Each row has a class, written after it.
[-180 -110   38 -157  -48 -165  -18  188 -104  -10 -229   76   38 -204
  145   67  152  165 -197   48 -134  324   92  -95 -179  353   73  -53
  253 -148   58  -85 -205   45 -241  400 -293  190   64  204  285]
A
[ -82 -111  298  -55  -38  480 -134 -167  -94   18   47   47 -160 -194
   94   57  101  -37  -75   40    3 -390 -218   65 -322  123 -132  -58
 -138 -415  121    8   45   20  -96  -36 -145 -254  338  258   -5]
M
[  22  158  -84  180  133 -176 -259 -163  -13  -44  112  -75 -262 -230
 -128  -14   78 -177 -141   50  -60 -143 -289    1  -87   53  181 -136
 -231 -227   48    4  134  -15   -4 -345 -111 -194  367  144  -13]
V
[  -8  165  218  193  -27  250   28  -54 -428 -169  -27  -93 -152   19
  -32  178  103  121  -95  212  426 -453 -230  -87   98  130  -24  290
 -112 -273 -140  -12 -292 -196  109 -179   27 -511  430  -61  166]
T
[  28  -62  189  -26  -29   36   27   37    8   26  -73 -139 -217    3
   44  146  -29   65  -23   68    9 -196   10   12 -246   96  107  -63
  -11   22  -66  -29  -86  -79  -27 -187  128  173  209  126  111]
V
[ -56  157 -161   97  -38  226   93  -11 -179  246 -419 -267   12  188
  348    1  -40  -28 -255  -80  229 -508 -160   55 -526  169  -34  403
  -44   82  358 -146 -153  -79  101  -50  324 -201  163  -63 -206]
M
[ 129  -57    5  -17   -1   -1 -188   88  182  -57  173  152 -167   56
  -80  177 -174  -96  103   43  -46   93   46   26 -352 -119   33   74
  -72  267   35  -40  124   30   64  104  -77  -70   12 -220  178]
C
[ -87 -286  144  -80   60 -211 -114   74   54 -130   27  151  -80  -45
  -70  223  -22  132   85   58  -74  181  202   39  -46 -137   -2  121
  161   24   -2  125  154 -142 -365  144 -201 -182  -53   -5  136]
W
[-152   78  121   57  134   66  -96 -213 -235   73  -49 -168  -62 -289
   79    9  218    6 -375   40  -13 -259 -198   27  -80  208    8   25
 -147 -288  130  -32  -36   61 -204  -77  -38 -342  321  211    3]
W
[ 112 -262   63 -142  -31 -106 -181  133  272 -122   17  200   42 -145
    5  215 -197    2  118  -71   32   88    3  144 -218 -221  -72   64
   85  127  269  164  256 -267  -67   81 -120  249   55    1  129]
Y
[   9  168 -165  297   12   83   44  131 -380  167   34  -95  -19  -73
  -12 -146  257    8 -470  -99  -12  131 -205 -162  -15    6  102 -391
   28 -172  182  -16 -276  207  199    0  275  304    2  159 -313]
R
[ -42 -248  179  -24   -3  -96 -161   48    3    0   77   80   -3 -122
  -48   52  100  143 -123    7  -77   14 -153   36   69  -60  -51   25
   80 -149  181   91  145   10 -216  103 -109  -38  -33  134  210]
W
[  20  317 -240  208  368 -296  206   96 -133 -332 -262  -34  446  137
  128 -106  114 -103  -39  149  659 -263 -671  184  149  236  254  382
 -209 -101  516   64   12  230  175  -64  219 -439  233  209 -213]
M
[  -6 -263  307 -110   13  -24 -197  -58   91 -179  146  211  -96 -204
  -83  190 -100   31  204  127    6 -148  -65   56 -158 -102   -5  108
 -105 -158  210  137  247 -107 -302  178 -420 -239   69   81  102]
M
[ 117 -185  322   22  -39  219 -114  -26   15   40  117   18  -14 -155
  -64   46   81   39 -176    8   48 -194 -328  -90  -64  -16  -62 -299
 -169 -152  227   80   48   29   26 -129 -114  132  220  292  199]
R
[  61  272 -245  592  279 -151   -7  125 -244  -95   20 -407 -229  299
  -26  -68  229 -322   32   23   66 -269 -460  127 -258 -149   38  -99
 -246   78   57   12  257  348   33 -529  216 -360  -97   42 -262]
N
[-112 -202   65 -163  133  424   45  121 -107   66  148  112  -82  -80
  131  -52   84  204  -25   62   19   26 -201 -145  -89  217 -220 -452
  151 -278  232  126   35   32 -235  117 -255 -147  213  456   -2]
N
[  35  178   13  258    1   62 -148  119   35  400   50  -80 -650 -130
  -66  212   46  -54 -360    8 -155  -67  176  -54 -430 -190  224 -220
   80   13 -230  153 -137  -13 -169   50   37  291 -195 -222  -27]
W
[  -4 -289  161  -62   10 -105 -142  -32   27  -84   90   96  -93 -118
  -42  171 -136   29  179   38  -64  -98   67   22 -144 -158 -218  151
   18  -46   41   72  185 -212 -221   20 -151 -200   38  -96  -15]
A
[  97    7    9  -15    7   28   -4  137  -54   -7   33  136  327 -252
   70 -173  239  -44 -303   -5 -113  342 -331  -80  130  -51 -114 -364
  -21  -80  291   14  -54  271   -4  248  -15   42 -168  103 -264]
N
[  14 -264  150  -62   85 -156 -247  -37  220  -39   86  194  -86 -113
   29  324 -247  -27  190   25   96 -116  -10   77 -289 -152  -53  250
  -44  165  266  186  279 -151  -45  -27  -41  -12  156 -116   -6]
A
[  75   85  -92  165  -91  249   86   64  -93   17  167   41 -374  193
 -145   38  -51  213  110   57  205 -187  168  -27  204  -87   65   33
   26  -69 -404   36 -145 -116  161 -327  -96   13    3   38  289]
W
[ -25 -122  -14  498  116  118   -3  -69 -349  -99  209  -44   98  -44
 -131  -53   -2  -21 -354   84  169 -279 -351  116   75 -212  131   99
 -140 -166  389  180  -64  225  -44 -199  113 -158  118  310 -552]
Y
[  15    1  -69  139 -115 -112  -41   44 -274   28  -84  -15 -111  -64
  110  110   34    8  -23   51    2  -81   -6 -126 -159  -68  -96   94
  125 -123   96   46  -11 -124 -121  296  -27  -78  -36 -186 -215]
N
[ -39   83   94  376  149  -37  141   87 -138   76 -271 -265   54  102
  226  -65  209  -50 -274  -33  125 -345 -600  293 -412  121  143  -41
 -108 -170  524   15   81  500 -176 -243  397 -209   34  418 -568]
Y
[-111  218  -43   23  -22  329  165   83 -165  212    2 -161 -263  259
  167    0  -12  279  274   62  142 -363  236 -190  -19   62   11   25
  221 -162 -295   50 -148   -9  -16   90  -78 -175  -57   15 -109]
Y
[-197  -83  -43  -37  -10 -150  203  177 -220  195  -86 -182  225    7
  283  -50  289  -58 -287    2 -104   82 -239  -21   -2   68 -120  131
  328 -259  229   29 -130  245 -225  338  249 -319 -160  -10 -447]
R
[ 183   89  363  -11   52  -54  125   23  -21  188 -153   52 -110  411
  220  197  157   -8  203   71   84 -217  -59 -445  -52  225 -115 -176
  -98  124  -63   27  -88   37  383  276  119   81   -2 -276  561]
T
[  33 -325  142  -87  -75   21  -45  179   11   95  -80 -137   60  158
  138  298    8   89  -56  -81 -217  176  168   -4 -631 -151 -251  -92
  236  231  -42  -36  -73 -169 -167   -4  136  207   19  -77  171]
M
[ 106 -257  239   12   40  275 -236  -31  134  -92   86  194 -106 -105
 -104  104   40  100   50   59  -26   30  -35  107 -181 -113   41 -192
  -86  -63  109   94  178  -58 -194 -217 -236   42   94  229  161]
T
[ 155  138 -248   13   -1   97  144  269   31   50   -6  -25   13  295
  110 -154  -94  263  102  -16  110   79   -5 -215  -68   16  240  -89
  224   93   -1  -91 -181  -95  163  192  -76   55   -9  111   35]
Y
[  20  129  -95  132  275  -82   16  181  -63   69   50 -206  251  189
   56  -85  255 -487 -290 -149  -33  275 -352  -39   36 -183 -165 -325
 -175  183  152   69  186  153  245 -301  700 -235   55  -14 -507]
J
[ -50 -148  152 -197  111  -51 -169  -28  254   -9   -9   53 -148   18
  117  280 -189  -44  206  -77  -31 -131  177   96 -450  -59 -122  275
  -13  144   51   44  268 -190 -154  186 -157 -214   37 -246  108]
M
[  16 -233 -130  100  -27  217  -69  -37 -126 -115 -113  175  -83 -152
  169  227   73 -157 -165   61  279 -275 -281  230 -590 -116 -237  374
   62 -136  366   52  120 -108 -193 -102  112 -417  275   68 -197]
C
[  67   57   27  -69  140   91  117   -3   13  128  -35  154  257   14
  259  -66  246 -139 -340 -136   90  226 -353  -66  -41  164 -145 -148
  -29  -30  367  -26    2   71  204   73  398   71   40  110 -411]
T
[ -27 -199  -71   -2 -138   87  108  281  -68   87 -230 -344  202  271
  342   83  -80 -149 -109  -99 -115 -271  182   73 -416 -348 -394  320
  282  334  175    1   -9 -217   -9  158  540    8 -316 -291 -263]
A
[ 172   10  152   13  -66  367   14  114    2   24  156   -7 -215  178
   33  115 -109  257   97    9   38  -74  -35  130 -414  -77  129   74
   90  -13  -98  -68  -87    2  -44  131 -176  -13   93   25   10]
A
[ -61   68  467    3 -149  357  -58   73  -74  271 -130  -82 -375  -32
  150  192  123  173  -63  172   37 -588  -58  -50 -217  189   -3   60
  -53 -361  -25   49  -48  -76 -319  395 -196 -279  -80  -62  226]
M
[ 284   82 -106  164  -96  511  146   -3   -7   70   23  -57   84  240
  215  -25    7   -7 -280 -114  123  -60  -77  152 -340    7 -213  -24
 -126   67  282    4  -69  178  271  -77  316  219  -85   83 -139]
C
[  49 -180 -128  198   73   35  170 -193 -557 -290  143  261  -23  122
 -127 -247  310  -87  -86  155  118  269 -516  179  129  209 -246  235
 -180 -571  555   46  121  381 -286 -139 -187 -334 -192  365 -489]
V
[ 130  -49  246 -183 -102  142   13  223   44   50  -18   91   22  137
  219  140 -251  268  332   45  160 -101   60 -170 -210  -70   64   20
  165  140   89   85   -3 -240   30  406 -188  138   98   39  305]
W
[-244   10  152  150  111   39 -340    5 -104  330  -84 -149 -564  -71
  164  220  180  -28   28  114 -172 -362  163 -139 -218  -28  303   54
  106 -109 -203  162   69   48 -133   -9   35 -133   77 -126   91]
N
[ -28   -7   25   24   53  -95 -195 -109  -68  -24  107  162  -17 -216
    9   10   66  141   76  114  -38    0 -152 -168  136   44  291  -49
  -50 -102  143   82  106   20  -41  199 -334  -94  253  224  105]
J
[ -11  208   90  119  272  310  307 -135 -152   39 -192  -85  -17  308
  123  -41  344 -258  -63   30  323 -252 -475   68   11  437 -350  195
 -347 -129  107  -60   63  212  201 -381  346 -483  117   63 -181]
R
[ -60 -246  187  -51   44 -118 -102   33   62 -148  153  123  -87  -95
  -66  157  -34  -36   84   42    4   74  -57  100 -102 -152  -62   75
   -8  -68  119  163  221  129 -269   59 -196 -201  -64   49    2]
W
[ 151 -363  161  -96   -2   90 -224   18  185  -49   27  257  -68   12
  -29  203 -234  183  172  -20  -87    9  127   96 -426 -237   60   51
   57  134  262   84  163 -241 -161  113 -224  228   64   39  118]
Y
[ 177  214  -32  106  119  358   22  188   53  118 -246 -491  349  175
  361    9   18  -64 -159  -79  299 -725 -527   54 -524   13 -312  129
  -91  114  426 -155  -87 -177  324 -182  471 -203  149 -212 -124]
C
[-212  322 -491  133  122   77  162  149 -201  314 -296 -369   73  127
  391 -167   -5  -76  -50  -53 -253  -93  268   38 -545 -101  180  110
  414   99  -12 -114 -131 -128 -260  308  405 -177  -82  -48 -899]
Y
[ 128 -340  206 -136   32  -18 -171   33  136 -182  159  210   43 -108
 -130  121 -135   88  107   75   -5  120 -181   54 -185  -97  -77   63
  -31   40  297   62  216 -111 -199  117 -308  -56  115   97  185]
W
[-131    7  218 -105   29  321  -34   10   50   16    0  -17 -191   98
  240  232  186   29  -87   91  142 -225  -49  -28 -331  272 -100   96
   62 -174   77   64   37  223   23  -13   51 -411  323  185   56]
V
[  61   36  209   24   88  276 -244  -98   62   36  -65 -136  -62 -179
   93  122 -115  -60  -19   11  111 -570 -235   84 -470   45  139 -114
 -240 -121  156  -66   80 -277   15 -236  -10    4  552  204   60]
C
[ -35  276 -110  131   23  -49  -21    4 -183  276  -99  -87  553  -11
  169  -14  340 -507 -529   55  174  120 -379 -109  -44   96   -5 -155
 -228  128  501  -30  -63  376  299 -112  628    5  173   32 -507]
V
[  20  -57  132   -4  179  -52 -154  -63  114 -124   84  142  -76  -82
 -125   81   48  -48   32   85   50   40  -36   75   21   15  126  -82
 -160  -67   17   78  199   -7 -163 -158 -179 -150  144  150  111]
T
[  26 -155  145  -84  135  -64 -280  -52  309   -3   47  202  -17 -190
  -52  125 -104  -93   91   12   90 -223  -43   30  -11 -140   36 -140
 -152   75  219  171  342 -105  -92  -30 -213   56   42   37  190]
Y
[  86 -320  152 -145  -18  -38  -70   34  100 -170   56  293   22 -101
    9  177 -148   73  123   48   84   56   54   73 -276 -142  -58  106
   25   42  316  138  138  -14 -105   71 -144   39   86  133   24]
J
[ 101 -231  121   26  -18 -223 -248   -1   48  -10  152  298 -177  -36
  -14  208  -33   29  105  117 -127  259   19  -19 -187 -137  159  114
   12  100  242  154  234   91 -223  309 -281   59 -134  -72   91]
V
[ 304   34  -66  -51 -111 -254  134 -196  100 -283   88  247  282   53
   -8 -152 -255   74  355  -52  101 -122 -275   -7  210  -32 -108   87
 -194  105   44 -150  126  -80  390  128   -8   90  118   -9   85]
M
[  26 -239   74 -120   33  -85 -177   74  154 -107  -58  163 -157   24
  -53  122  -90  129  116  -69 -120  135  145   74 -214  -55   30  166
   59   28   55   -2  161 -151 -138   72 -176    9    0  -10  200]
C
[-123 -225  203 -103   43   14 -195  -28   68    6  -31  211 -234    3
   14  204   37   63   95   26    7 -211  135    2  -85 -163   25  207
   38  -26   53  160  246  -83 -262  194 -284 -163  -77  -24  226]
N
[  -1  -91  275   44  -65  260 -192 -148   54   72   28 -105 -250 -108
  -67  151  -86   33 -184  -87   29 -355  -23  -96 -116   19 -187   42
 -137   -9  -12    9    0 -263  152 -229  -39  -80  301  -62  380]
W
[ -54  -55   77  -14   63    9 -187   55   76   28  -75 -125   50  -25
   30   51   23   25 -141  -36 -129   85 -114  -49 -201   53  -71  -14
    8  104    2  -62  -42  121   82  -99  133 -213  225  -68   80]
A
[ -56   19 -329   62   87 -130  -11  131 -157 -165    4   16  158 -123
  314   34   13 -214 -432  -48  233   36 -361   41 -397   -8 -334  439
  130   51  350   -9  -86  262  251    1  384 -580  322  -36 -325]
A
[  74  153  -89  132   -8 -376  109   48    6 -163  136 -124 -348    4
 -153   43 -250    1  104   -5  124  -76  -85  -64   -9   -3   45  102
 -111   64 -192  -11   -2   41  108 -116   32  -89   51 -135  -81]
N
[   2 -212  185  -89  122  -78  -83  -16  148 -201  107  228   71  -46
  -68  139  -58 -134  165   18  123   60 -119   62   31  -31 -105   36
 -107   -7  226  153  293  -14  -70   -5 -198 -123   70   94   90]
C
[ 104 -188  296   12 -137   89 -190   37  104   61   34   31 -312   27
 -193  192 -158  198  211   48 -166  -74   62  125 -370 -144  115   57
  -34 -100   -6   19  110 -229 -404  149 -328  100 -132 -129  180]
R
[ -22    4   21  -22    2  268  -84  -45   22   46   45  -80 -339  -17
   49  121  -53  104  -37   57   12 -323  196  -79  -68   63   57   61
   47  -76 -228   30 -137 -209  152 -190  -35  -99  303    2  261]
R
[  11   20   79  -19   94    6 -236  -82  172    4  -32   20  -40  -62
  212  192  -74  -82   -6 -126  -61 -144  -59   26 -455  -35  -33  -58
  -72  164  197   41  186   13  208 -102   98  -29  400   44   28]
V
[ 309 -246  149   72  132    8  108   65 -167 -236   38   95  464  321
   69 -108  117 -113  377  193   96  265 -673  -62 -236  125 -317 -288
 -139    2  561   -3  225  247  -23  -77  -35  -69  -20  266 -230]
M
[ 141   42   30  -36   44  121  -19 -121  -82  128 -197  101  -16  137
   75   10  118  126  147   20  -16 -227 -240  123 -254   25  167   97
  -30 -250  112  -92   62 -289 -220   83 -191   72  111  105  -24]
C
[ 149 -134  195  -98 -156  420  191  285 -127   17  -18   49  187  295
  -44  -47  181   24  -56   59  157   17 -204 -123  101  136 -168 -354
  -21 -177  168  -85 -256  -12  156   61 -101  223 -128   87  344]
Y
[  47  -42    6   47   20   51 -143   -7   92   20   -4  -66  -65  -91
   32   45  -97  202   18  -21  -44 -220    7    3 -139   -3   92   34
   40  -46   86    2   17 -268    3  -55  -64   74  207  115  200]
Y
[ -33 -129  203  -52   61  145 -220 -100  133   52  -67  -20 -256 -178
   -2  254  -32 -163 -177  -71   44 -362  161  -36 -226  -48  -94  -81
 -189  139  -93   15   49 -320  147 -408   38   64  394   -4  429]
V
[-149   -2  113  -54   45   42 -168  -39   30   60  -44 -143 -188 -140
  -56   35   -2   31 -174 -103 -235  -28  158    5 -192  -64   37   23
   95  -67 -173  -17  -84  -33  -92  -45   10  -88  116  -57   35]
C
[-143 -108   80 -229   53 -151 -105   49  122   -4  -26  113 -172   31
   48  149  137   41   39   24 -162  159  217  -22  -78    0   10  205
  190 -107  -21   81  185  -29 -312  288 -203 -297 -104  -55   40]
N
[ -43   84  124   74   99  265 -203  -42  -14  -27   20 -142 -153 -152
   42   17   74  -90 -159   63  145 -320 -375  111 -232  135   89   24
 -179 -267  116   32   71  151  -21 -189  -87 -320  385  204   32]
A
[  66 -170  163  -91 -187   15  -55  123  -41  225 -190   44   45  179
  468  218   60 -205 -118  -69   38 -174 -154  -78 -559   51 -267  385
   32  253  464  -79  111   27  207  408  414   88  -94 -283  138]
T
[  37  123 -344  211  -46   11  219   40 -168  -50  301  207 -174  -33
   32   97  266 -105 -375    6  230  234  -32  -97   11   39 -310 -225
  178 -194   48  121 -169  272  151 -103  -37  -41 -169   60 -221]
A
[-129  -18  235   44  204   16 -202 -128   89   84    2 -181 -172 -262
 -100   37   99 -107  -64   -1  -16 -352 -262  -42   27  145 -182 -284
 -205 -273  -47   77  166 -140 -109 -467  -27 -164  315  142  114]
V
[  85   26  -67   57  117   83  190 -105  -66  118  149  -20  251 -184
   77  -63  244 -108 -199  157  281 -302 -548 -222  352  303 -386 -239
 -106 -410  309  109  -62  -78  107  -79  -48 -181  108   94 -148]
M
[  38 -272  188 -121   -1  -88 -240   79  250  -57   69  175 -131   64
  -49  203  -79  -42  227  -14  -77  152  151   49 -231 -232   75  -40
   33  173   28  138  342  -11 -219  154 -250  111 -164  -70  206]
J
[  67   -7  283  134   14  108 -179  -27 -177  264 -272   27 -283  135
  109  196  117 -172   81   34  172 -388 -147 -128 -483  110  159  -48
 -196 -150  298   38  205 -168 -130  284  -72  179   56  -95  104]
J
[  73    3  245  252   -7 -163  -76   35 -142   48  -14  -42    6 -214
  113   83   95   49 -257   28  -13   78 -368    7 -253  -92  144 -129
   51 -124  308  228  -19  307 -207  328   10  148  -62   84 -176]
J
[  39  -57  196  -16  260  102  159  -55 -110 -208 -201 -109  304 -164
  124  144   42  -45 -428   52  316 -302 -402  339 -503  247 -114  200
 -206  -79  589 -111 -136  -56 -217  -98  190 -152  300  203 -255]
C
[-126   14  -34  138  -53   40  189  -77 -471 -147  -35  -77  132  118
  145  -70   88  -54   -7   50   12  111  -20   81 -105  -74 -138  154
  101 -273  201   97  -48  312 -321  259  -15 -427 -178   28 -604]
N
[  14 -133  144  -42  -28    3 -215   82  134 -106   21   83 -188   17
  -13  233 -117  -49   51   49  -41  124   90   32 -336  -18 -119  190
   -6  157   97   76  152   35  -25   45  -54 -214   83 -138  169]
A
